Below is a small trained network, with its code and all its weights. Each question gives an input and a class and asks what happens when units are switched off, that is, made to give their printed mean instead of their output.

import numpy as np


def w(rows, s, z=0):
    codes = np.array(rows[::2]) - 128.0
    scale = np.full(codes.shape[1], s)
    scale[-1] = z or s
    return codes * scale


def f(y):
    return np.maximum(y, 0)


def log_softmax(a):
    a = a - a.max(-1, keepdims=True)
    return a - np.log(np.exp(a).sum(-1, keepdims=True))


def net(x, mask):
    res = np.array(x, float).reshape(1, 7) / 4 @ E
    y = f(res @ A[0][:, :-1].T + A[0][:, -1])
    res = res + np.where(mask, y, B[0][:, -1]) @ B[0][:, :-1]
    return log_softmax(res[-1] @ U[:, :-1].T + U[:, -1])


A, B = {}, {}
E = w([
[95,129,72,50,111,150,132,205,60,127,128,67],'x0',
[136,126,201,160,132,61,171,143,66,151,52,63],'x1',
[149,166,110,133,137,104,2,88,160,122,115,51],'x2',
[96,93,169,65,152,120,65,171,173,204,78,178],'x3',
[44,45,117,111,187,82,128,67,112,86,149,111],'x4',
[130,102,190,104,53,164,73,81,53,108,145,146],'x5',
[203,77,123,146,150,68,94,183,82,171,221,134],'x6',
],0.0078)
A[0] = w([
[160,154,171,200,152,101,72,62,183,116,113,137,100],'neuron 1',
[158,170,95,173,109,129,155,92,119,72,172,64,87],'neuron 2',
[102,177,125,126,97,173,150,107,153,96,59,135,67],'neuron 3',
[212,210,138,135,70,170,134,180,143,165,99,148,100],'neuron 4',
[164,150,95,179,111,127,166,103,102,68,169,98,47],'neuron 5',
[135,155,101,164,118,145,186,111,121,67,152,106,100],'neuron 6',
[81,126,51,47,106,145,112,195,67,118,128,47,115],'neuron 7',
[133,132,72,118,124,171,62,121,181,110,165,141,81],'neuron 8',
[70,165,151,131,104,180,160,88,146,82,47,110,1],'neuron 9',
[125,95,177,168,125,131,192,109,144,133,138,217,103],'neuron 10',
[149,140,104,183,113,152,213,111,85,70,174,130,84],'neuron 11',
[196,90,123,153,143,67,105,174,82,152,210,123,37],'neuron 12',
[146,150,157,159,136,73,93,110,102,143,65,44,109],'neuron 13',
[117,135,59,118,118,164,104,134,174,103,176,185,87],'neuron 14',
[141,136,186,152,124,82,170,138,84,146,83,78,24],'neuron 15',
[94,78,170,75,140,129,143,181,144,193,100,225,133],'neuron 16',
[146,161,107,117,162,96,3,96,181,157,96,48,96],'neuron 17',
[108,83,164,176,164,88,129,61,160,105,138,159,121],'neuron 18',
[104,125,86,52,125,135,130,189,63,116,113,58,91],'neuron 19',
[145,167,92,188,103,150,172,95,110,53,146,98,63],'neuron 20',
[124,129,181,156,121,95,153,142,104,134,53,70,59],'neuron 21',
[105,106,173,77,166,127,55,172,178,214,71,189,56],'neuron 22',
[147,148,150,120,82,132,8,71,105,99,125,65,104],'neuron 23',
[98,88,172,123,118,158,234,165,74,147,120,187,106],'neuron 24',
[130,176,65,151,190,82,97,143,177,128,106,82,106],'neuron 25',
[138,113,169,171,133,81,134,153,90,142,112,96,45],'neuron 26',
[134,149,63,143,218,91,186,171,200,160,107,111,74],'neuron 27',
[122,79,183,95,56,162,157,114,59,118,141,187,132],'neuron 28',
[152,117,191,155,121,89,168,140,94,151,85,85,63],'neuron 29',
[139,138,186,147,112,69,142,139,107,156,80,89,55],'neuron 30',
[214,81,137,154,153,71,106,168,94,160,220,130,50],'neuron 31',
[189,83,120,153,124,73,114,168,86,174,209,135,56],'neuron 32',
[64,40,112,111,194,66,105,76,119,65,165,95,106],'neuron 33',
[163,137,171,204,140,107,123,63,171,120,117,183,111],'neuron 34',
[38,50,110,98,195,84,149,83,117,85,153,105,126],'neuron 35',
[107,130,88,146,181,116,224,175,159,153,126,165,134],'neuron 36',
[151,129,182,187,143,115,142,79,164,130,110,185,90],'neuron 37',
[186,210,135,155,81,156,123,162,147,164,118,128,73],'neuron 38',
[131,138,187,142,122,92,157,148,98,125,70,85,48],'neuron 39',
[178,138,94,181,122,109,139,126,85,96,197,109,104],'neuron 40',
[192,202,133,136,84,171,122,177,140,151,119,124,85],'neuron 41',
[135,135,64,106,106,179,114,119,158,125,190,187,34],'neuron 42',
[137,89,217,94,38,177,55,62,58,116,145,149,131],'neuron 43',
[121,155,72,106,123,183,95,120,161,101,192,174,37],'neuron 44',
[70,182,132,127,99,161,163,77,147,78,59,116,29],'neuron 45',
[165,117,173,198,139,98,112,89,163,147,151,165,79],'neuron 46',
[205,199,138,155,83,156,126,179,136,169,132,139,74],'neuron 47',
[127,154,58,149,200,95,166,156,187,149,116,110,158],'neuron 48',
],0.007,0.0027)
B[0] = w([
[148,177,83,111,85,187,198,197,99,201,155,74,213],'neuron 1',
[139,59,190,72,84,79,108,155,154,127,103,75,209],'neuron 2',
[56,139,89,133,168,169,44,144,185,121,77,157,192],'neuron 3',
[78,62,98,181,92,62,129,68,58,181,98,160,224],'neuron 4',
[132,75,192,57,91,64,100,136,160,134,105,70,197],'neuron 5',
[130,87,181,89,96,101,95,143,146,118,111,89,198],'neuron 6',
[123,215,96,99,84,166,216,178,95,248,185,78,241],'neuron 7',
[190,81,106,84,180,138,165,61,160,116,200,156,210],'neuron 8',
[41,159,82,104,201,206,28,162,202,123,74,173,197],'neuron 9',
[182,127,73,156,101,222,193,188,111,160,127,77,205],'neuron 10',
[153,57,177,75,87,88,115,153,160,105,89,62,218],'neuron 11',
[54,162,98,124,177,192,39,161,204,130,70,151,215],'neuron 12',
[215,74,92,105,176,192,176,68,140,94,189,175,208],'neuron 13',
[180,83,114,73,178,113,152,49,140,128,199,161,217],'neuron 14',
[160,111,124,74,178,124,143,61,147,131,181,159,183],'neuron 15',
[186,39,186,97,77,107,125,163,170,86,86,29,229],'neuron 16',
[223,44,123,187,93,224,179,185,138,51,91,73,254],'neuron 17',
[117,157,102,120,94,122,167,144,77,212,135,119,207],'neuron 18',
[119,189,94,99,102,162,184,173,109,218,170,98,216],'neuron 19',
[121,77,187,72,89,73,95,143,154,137,95,86,208],'neuron 20',
[149,107,126,70,197,138,129,64,159,140,194,177,188],'neuron 21',
[146,55,236,29,66,3,96,145,175,121,86,43,245],'neuron 22',
[191,128,144,223,111,215,160,171,102,52,146,133,229],'neuron 23',
[213,83,86,191,146,234,184,137,146,71,140,129,217],'neuron 24',
[161,172,198,193,92,168,118,152,68,43,151,160,213],'neuron 25',
[141,124,106,80,168,137,131,70,169,126,159,183,169],'neuron 26',
[94,203,231,147,111,108,51,123,55,75,184,172,221],'neuron 27',
[160,189,179,200,120,165,112,153,88,54,160,153,221],'neuron 28',
[160,112,106,78,176,126,144,66,143,128,184,177,185],'neuron 29',
[163,100,117,70,170,110,135,57,141,117,187,161,181],'neuron 30',
[26,170,88,122,189,209,18,160,212,111,54,161,227],'neuron 31',
[44,169,82,123,188,205,41,167,213,107,62,155,215],'neuron 32',
[76,72,81,208,80,53,135,82,54,192,77,177,244],'neuron 33',
[106,185,116,84,98,151,172,171,101,215,162,83,214],'neuron 34',
[85,85,97,207,84,77,137,90,57,188,81,156,243],'neuron 35',
[167,147,195,188,109,186,108,154,68,43,162,153,209],'neuron 36',
[107,187,106,83,105,152,178,175,107,209,167,91,197],'neuron 37',
[89,86,100,178,95,74,119,96,78,166,103,168,202],'neuron 38',
[164,104,110,65,194,126,134,42,158,126,190,184,180],'neuron 39',
[109,81,162,72,112,121,90,158,179,112,83,81,203],'neuron 40',
[87,87,96,177,94,79,144,79,66,179,99,164,204],'neuron 41',
[169,102,109,64,207,117,163,39,154,131,190,178,209],'neuron 42',
[95,229,222,143,122,84,67,139,64,68,172,166,251],'neuron 43',
[173,97,125,75,192,112,162,62,145,137,183,184,211],'neuron 44',
[44,144,91,111,189,200,41,161,215,129,66,157,202],'neuron 45',
[102,195,100,81,116,175,166,173,134,201,150,87,198],'neuron 46',
[69,66,88,197,94,51,129,69,71,174,74,171,208],'neuron 47',
[118,184,213,157,103,117,87,128,62,80,182,167,223],'neuron 48',
],0.0056,0.007)
U = w([
[185,93,94,38,227,114,149,1,155,131,213,188,89],'0',
[33,172,76,118,199,167,51,168,209,119,24,151,111],'1',
[149,50,218,42,72,47,105,151,162,122,63,20,99],'2',
[76,72,59,244,87,51,138,56,48,199,63,171,100],'3',
[126,243,77,81,94,150,196,196,93,242,179,54,110],'4',
[133,234,240,194,115,116,87,132,54,26,189,175,123],'5',
[226,75,96,218,122,197,171,171,130,47,111,94,253],'6',
[152,194,84,153,154,53,156,132,139,93,91,99,140],'7',
],0.0086,0.0057)

Each question gives the input, the list of numbers given to net, and the class t.
The units are the neurons (one row each of A and B). Each row of codes is followed by its name. A weight is (code - 128) times the scale printed after its matrix; where a second scale follows, it is the last column's (A, B and U).
mask holds one flag per neuron, in row order. A switched-off neuron (its flag False) gives its mean, the last column of its row in B, instead of its output. The means were averaged over made-up inputs and are rounded, as every weight is.
A unit's drop is (log p(t) with every unit on - log p(t) with that unit switched off) / (log p(t) with every unit on - log p(t) with every unit switched off).
The circuit of an input: a set's keep is (log p(t) with only the set's units on - log p(t) with every unit switched off) / (log p(t) with every unit on - log p(t) with every unit switched off). Starting from the 12 units with the biggest drops (on a tie, the unit counted first), units are removed one at a time, each time the one whose removal leaves the highest keep (on an exact tie, the one counted first), for as long as the keep stays at least 0.8.
units of the circuit, in order: the units of the circuit, biggest drop first
most important unit: the unit with the biggest drop
k most important neurons: the k neurons with the biggest drops, biggest first
drop when u is switched off: that unit's drop, to one decimal
input [-3,3,7,-7,-7,-1,-4], class 2: most important unit -> neuron 2
input [-2,4,-8,0,7,-3,7], class 6: 4 most important neurons -> neuron 24; neuron 36; neuron 10; neuron 16
input [5,3,8,1,4,5,-1], class 6: 2 most important neurons -> neuron 17; neuron 23
input [1,-4,-3,1,4,6,2], class 5: 2 most important neurons -> neuron 43; neuron 28
input [-6,3,-5,-4,1,0,8], class 1: units of the circuit, in order -> neuron 31; neuron 32
input [-7,-8,0,-7,0,6,-3], class 0: 2 most important neurons -> neuron 42; neuron 44
input [-7,3,-8,-5,-2,-8,8], class 1: 3 most important neurons -> neuron 31; neuron 32; neuron 12
input [2,-7,4,7,6,-1,-7], class 0: 4 most important neurons -> neuron 8; neuron 14; neuron 44; neuron 31
input [4,-4,2,6,7,-8,1], class 5: units of the circuit, in order -> neuron 27; neuron 48
input [8,1,8,-5,6,1,4], class 4: 2 most important neurons -> neuron 7; neuron 19
input [-4,7,7,3,-8,1,7], class 3: 4 most important neurons -> neuron 47; neuron 4; neuron 38; neuron 41
input [-2,-2,7,-5,8,8,5], class 3: 2 most important neurons -> neuron 33; neuron 35
input [7,4,8,-4,-2,1,-1], class 6: 3 most important neurons -> neuron 17; neuron 23; neuron 13
input [5,5,-5,-1,8,4,-5], class 3: most important unit -> neuron 35
input [1,-1,-2,3,-1,-4,3], class 5: units of the circuit, in order -> neuron 27; neuron 36; neuron 48
input [-6,4,-2,2,-7,7,-7], class 1: 2 most important neurons -> neuron 9; neuron 45
input [1,-1,-8,-3,-8,2,-4], class 3: 2 most important neurons -> neuron 4; neuron 47
input [6,6,5,-8,-1,-8,1], class 2: 4 most important neurons -> neuron 2; neuron 5; neuron 20; neuron 40
input [-1,4,-4,-7,-7,-3,5], class 2: units of the circuit, in order -> neuron 11; neuron 5
input [-3,0,-5,-1,0,-7,-1], class 5: units of the circuit, in order -> neuron 27
input [4,-5,-8,5,0,6,-6], class 6: 2 most important neurons -> neuron 24; neuron 16
input [0,6,7,5,-6,8,1], class 5: drop when neuron 43 is switched off -> 1.7
input [8,-5,1,-8,6,-2,-1], class 2: drop when neuron 11 is switched off -> 0.2
input [2,-5,-2,-1,-4,-8,0], class 5: drop when neuron 27 is switched off -> 0.1
input [0,6,2,1,-1,-8,-2], class 5: drop when neuron 35 is switched off -> 0.0
